Below are the code and all the weights of a small trained network. Each question names an input and a class and asks about switching units off, where a switched-off unit gives its printed mean instead of its output.

import numpy as np


def w(rows, s, z=0):
    codes = np.array(rows[::2]) - 128.0
    scale = np.full(codes.shape[1], s)
    scale[-1] = z or s
    return codes * scale


def norm(h):
    return h / np.sqrt((h * h).mean(-1, keepdims=True) + 1e-5)


def f(y):
    return np.maximum(y, 0)


def log_softmax(a):
    a = a - a.max(-1, keepdims=True)
    return a - np.log(np.exp(a).sum(-1, keepdims=True))


def net(x, mask):
    res = np.array(x, float).reshape(1, 3) / 4 @ E
    u = 0
    for l in range(4):
        y = f(norm(res) @ A[l][:, :-1].T + A[l][:, -1])
        res = res + np.where(mask[u : u + 3], y, B[l][:, -1]) @ B[l][:, :-1]
        u += 3
    return log_softmax(norm(res)[-1] @ U[:, :-1].T + U[:, -1])


A, B = {}, {}
E = w([
[182,169,1,36],'x0',
[143,19,100,171],'x1',
[231,144,108,144],'x2',
],0.0088)
A[0] = w([
[82,255,123,139,3],'L0N0',
[181,141,79,102,162],'L0N1',
[217,110,159,183,52],'L0N2',
],0.0092,0.0037)
B[0] = w([
[15,51,84,7,201],'L0N0',
[57,196,149,222,253],'L0N1',
[199,100,255,72,184],'L0N2',
],0.009,0.0041)
A[1] = w([
[179,84,94,73,132],'L1N0',
[57,120,126,17,40],'L1N1',
[156,9,133,140,5],'L1N2',
],0.011,0.0024)
B[1] = w([
[77,192,129,195,152],'L1N0',
[97,207,159,83,254],'L1N1',
[48,38,76,2,210],'L1N2',
],0.0081,0.0049)
A[2] = w([
[123,136,112,112,7],'L2N0',
[1,97,219,165,128],'L2N1',
[135,178,72,136,202],'L2N2',
],0.0095,0.0015)
B[2] = w([
[159,136,241,132,135],'L2N0',
[105,165,103,159,254],'L2N1',
[151,188,61,247,182],'L2N2',
],0.011,0.008)
A[3] = w([
[145,132,129,138,5],'L3N0',
[203,81,68,117,86],'L3N1',
[103,181,254,71,238],'L3N2',
],0.0092,0.0032)
B[3] = w([
[164,232,186,138,128],'L3N0',
[128,154,209,112,141],'L3N1',
[250,61,175,111,253],'L3N2',
],0.011,0.0064)
U = w([
[108,231,59,169,179],'0',
[211,76,186,105,151],'1',
[34,73,108,91,155],'2',
[72,149,169,194,127],'3',
[157,112,87,109,1],'4',
[99,219,178,2,133],'5',
],0.018,0.0071)

Each question gives the input, the list of numbers given to net, and the class t.
The units are the neurons (one row each of A and B). Each row of codes is followed by its name. A weight is (code - 128) times the scale printed after its matrix; where a second scale follows, it is the last column's (A, B and U).
mask holds one flag per neuron, layer by layer. A switched-off neuron (its flag False) gives its mean, the last column of its row in B, instead of its output. The means were averaged over made-up inputs and are rounded, as every weight is.
A unit's drop is (log p(t) with every unit on - log p(t) with that unit switched off) / (log p(t) with every unit on - log p(t) with every unit switched off).
The circuit of an input: a set's keep is (log p(t) with only the set's units on - log p(t) with every unit switched off) / (log p(t) with every unit on - log p(t) with every unit switched off). Starting from all 12 units, units are removed one at a time, each time the one whose removal leaves the highest keep (on an exact tie, the one counted first), for as long as the keep stays at least 0.8.
circuit, biggest first: the units of the circuit, biggest drop first
most important unit: the unit with the biggest drop
top k neurons: the k neurons with the biggest drops, biggest first
k most important neurons of layer l: the k neurons of layer l with the biggest drops, biggest first
drop when u is switched off: that unit's drop, to one decimal
input [-8,1,1], class 1: most important neuron of layer 3	[L3N2]
input [-4,-4,-5], class 5: top 2 neurons	[L0N1 L1N1]
input [-8,8,-3], class 2: circuit, biggest first	[L1N2 L0N1]
input [-4,4,-4], class 2: top 3 neurons	[L0N1 L1N2 L2N2]
input [-8,8,1], class 2: top 3 neurons	[L1N2 L3N2 L0N1]
input [6,8,-5], class 0: top 2 neurons	[L1N0 L3N2]
input [8,0,-8], class 0: circuit, biggest first	[L2N2 L1N2]
input [3,3,-6], class 0: top 2 neurons	[L0N2 L1N0]
input [2,8,2], class 2: top 3 neurons	[L1N2 L3N2 L1N0]
input [2,7,4], class 2: top 3 neurons	[L1N2 L3N2 L1N0]
input [3,2,-8], class 5: top 2 neurons	[L1N1 L0N1]
input [0,0,-5], class 5: 2 most important neurons of layer 0	[L0N1 L0N2]
input [8,2,-8], class 0: 2 most important neurons of layer 0	[L0N0 L0N2]
input [-6,-8,4], class 1: circuit, biggest first	[L3N2]
input [-6,6,-3], class 2: top 3 neurons	[L1N2 L0N1 L2N2]
input [1,8,2], class 2: top 2 neurons	[L1N2 L3N2]
input [-5,8,-1], class 2: top 2 neurons	[L1N2 L3N2]
input [-6,7,-3], class 2: top 2 neurons	[L1N2 L0N1]
input [0,1,-6], class 5: 2 most important neurons of layer 2	[L2N2 L2N1]
input [3,5,5], class 0: most important unit	L0N1
input [-7,-2,7], class 1: drop when L0N0 is switched off	0.0
input [-3,4,-2], class 2: drop when L0N1 is switched off	0.4
input [-7,-6,3], class 1: drop when L3N2 is switched off	0.8
input [-5,-8,8], class 1: drop when L3N2 is switched off	0.2
